Below are the code and all the weights of a small trained network. Each question names an input and a class and asks about switching units off, where a switched-off unit gives its printed mean instead of its output.

import numpy as np


def w(rows, s, z=0):
    codes = np.array(rows[::2]) - 128.0
    scale = np.full(codes.shape[1], s)
    scale[-1] = z or s
    return codes * scale


def norm(h):
    return h / np.sqrt((h * h).mean(-1, keepdims=True) + 1e-5)


def f(y):
    return y / 2 * (1 + np.tanh(0.7978845608 * (y + 0.044715 * y**3)))


def log_softmax(a):
    a = a - a.max(-1, keepdims=True)
    return a - np.log(np.exp(a).sum(-1, keepdims=True))


def net(x, mask):
    res = np.array(x, float).reshape(1, 5) / 4 @ E
    u = 0
    for l in range(2):
        y = f(norm(res) @ A[l][:, :-1].T + A[l][:, -1])
        res = res + np.where(mask[u : u + 15], y, B[l][:, -1]) @ B[l][:, :-1]
        u += 15
    return log_softmax(norm(res)[-1] @ U[:, :-1].T + U[:, -1])


A, B = {}, {}
E = w([
[115,119,52,112,254,79,140,118],'x0',
[76,191,124,134,67,64,44,123],'x1',
[209,49,95,199,89,62,97,171],'x2',
[121,190,235,102,167,126,174,135],'x3',
[86,118,156,138,153,131,199,188],'x4',
],0.0077)
A[0] = w([
[118,138,107,133,109,144,136,127,94],'L0N1',
[88,147,138,107,191,111,94,86,155],'L0N2',
[116,95,126,126,33,108,65,136,202],'L0N3',
[130,136,186,123,133,199,129,84,86],'L0N4',
[150,57,136,82,175,160,148,131,142],'L0N5',
[121,99,61,79,163,103,120,120,62],'L0N6',
[181,122,158,129,114,132,128,150,137],'L0N7',
[168,99,89,156,137,191,129,92,82],'L0N8',
[138,138,250,113,170,159,146,160,32],'L0N9',
[103,187,171,88,111,193,144,131,28],'L0N10',
[131,70,118,195,176,55,99,163,135],'L0N11',
[133,83,91,107,114,122,126,161,110],'L0N12',
[97,107,164,75,211,115,154,129,3],'L0N13',
[99,127,128,90,162,128,134,97,87],'L0N14',
[90,101,99,45,167,142,116,124,84],'L0N15',
],0.012,0.0037)
B[0] = w([
[126,142,132,155,128,147,94,144,125],'L0N1',
[61,163,111,147,113,160,174,2,200],'L0N2',
[147,124,151,136,98,238,72,84,254],'L0N3',
[154,95,98,74,151,119,154,193,177],'L0N4',
[115,118,101,88,109,102,129,121,201],'L0N5',
[109,173,137,97,100,102,154,149,183],'L0N6',
[102,112,68,143,104,123,164,120,160],'L0N7',
[124,130,121,132,127,65,70,145,168],'L0N8',
[163,100,92,116,127,80,217,120,212],'L0N9',
[167,105,151,93,174,73,106,147,193],'L0N10',
[139,81,84,77,147,79,128,159,236],'L0N11',
[176,130,106,156,140,126,116,129,162],'L0N12',
[129,108,126,165,83,155,111,132,195],'L0N13',
[96,142,70,162,150,170,119,168,162],'L0N14',
[83,191,141,160,167,87,45,163,175],'L0N15',
],0.0098,0.0078)
A[1] = w([
[141,187,105,64,152,126,28,54,219],'L1N1',
[74,160,110,76,100,28,169,155,200],'L1N2',
[179,169,184,89,219,31,142,178,194],'L1N3',
[138,206,109,24,155,98,90,58,119],'L1N4',
[181,69,174,70,102,113,90,153,127],'L1N5',
[40,200,90,163,194,195,149,150,45],'L1N6',
[113,13,74,107,96,74,61,136,126],'L1N7',
[149,197,181,127,112,76,133,169,190],'L1N8',
[99,93,111,117,210,131,127,121,94],'L1N9',
[31,254,207,117,123,169,183,63,189],'L1N10',
[196,57,55,178,137,56,55,160,98],'L1N11',
[136,102,89,139,157,208,77,135,119],'L1N12',
[164,93,128,113,111,130,72,225,60],'L1N13',
[198,102,61,179,64,153,102,154,149],'L1N14',
[50,183,123,180,201,146,114,112,5],'L1N15',
],0.0084,0.0027)
B[1] = w([
[90,103,113,163,111,79,212,126,241],'L1N1',
[168,65,99,119,127,137,181,122,233],'L1N2',
[104,83,49,111,157,92,165,78,209],'L1N3',
[81,120,132,191,128,94,177,48,202],'L1N4',
[83,160,140,135,134,120,31,140,194],'L1N5',
[120,144,161,167,100,95,52,127,186],'L1N6',
[112,123,180,66,171,164,128,189,253],'L1N7',
[107,108,73,95,148,128,139,132,131],'L1N8',
[104,139,119,102,63,127,134,102,159],'L1N9',
[113,150,84,126,126,127,111,255,232],'L1N10',
[139,159,174,75,146,155,169,208,254],'L1N11',
[167,108,135,91,138,75,145,152,171],'L1N12',
[98,164,175,114,112,121,95,164,178],'L1N13',
[138,165,207,138,111,167,110,82,227],'L1N14',
[65,132,141,161,67,126,66,143,172],'L1N15',
],0.009,0.0071)
U = w([
[171,162,113,152,212,161,95,83,3],'0',
[200,112,187,48,123,191,51,210,126],'1',
[175,131,156,181,72,200,82,5,189],'2',
[20,193,66,181,128,97,111,113,140],'3',
[190,179,111,183,197,146,103,98,56],'4',
[147,78,65,54,185,90,216,153,189],'5',
],0.015,0.0067)

Each question gives the input, the list of numbers given to net, and the class t.
The units are the neurons (one row each of A and B). Each row of codes is followed by its name. A weight is (code - 128) times the scale printed after its matrix; where a second scale follows, it is the last column's (A, B and U).
mask holds one flag per neuron, layer by layer. A switched-off neuron (its flag False) gives its mean, the last column of its row in B, instead of its output. The means were averaged over made-up inputs and are rounded, as every weight is.
A unit's drop is (log p(t) with every unit on - log p(t) with that unit switched off) / (log p(t) with every unit on - log p(t) with every unit switched off).
most important unit: the unit with the biggest drop
top k neurons: the k neurons with the biggest drops, biggest first
top k neurons in layer l: the k neurons of layer l with the biggest drops, biggest first
drop when u is switched off: that unit's drop, to one decimal
input [-7,-8,3,3,-3], class 5: top 2 neurons in layer 0 : L0N9, L0N3
input [-8,-5,-6,-8,-8], class 1: top 3 neurons : L0N2, L0N4, L0N8
input [7,7,2,-7,-1], class 5: most important unit : L0N11
input [3,1,-8,4,8], class 3: top 3 neurons in layer 0 : L0N2, L0N11, L0N14
input [6,-3,1,3,0], class 3: top 4 neurons : L0N2, L0N15, L0N4, L0N10
input [-3,5,3,8,-3], class 2: top 2 neurons in layer 1 : L1N7, L1N11
input [-1,3,1,-8,-5], class 2: top 3 neurons in layer 1 : L1N10, L1N14, L1N1
input [-7,-4,7,4,-3], class 2: top 3 neurons in layer 0 : L0N11, L0N10, L0N3
input [-5,6,-2,6,-7], class 3: top 2 neurons in layer 0 : L0N13, L0N12
input [-3,3,6,-7,-7], class 1: top 2 neurons : L0N2, L1N11
input [-5,3,4,-5,0], class 2: top 2 neurons in layer 1 : L1N10, L1N14
input [4,0,5,-4,0], class 1: drop when L0N11 is switched off : -0.1
input [-7,0,8,4,4], class 2: drop when L0N3 is switched off : 0.2
input [8,3,-5,7,4], class 3: drop when L1N7 is switched off : 0.0
input [3,4,3,7,-7], class 3: most important unit : L1N10
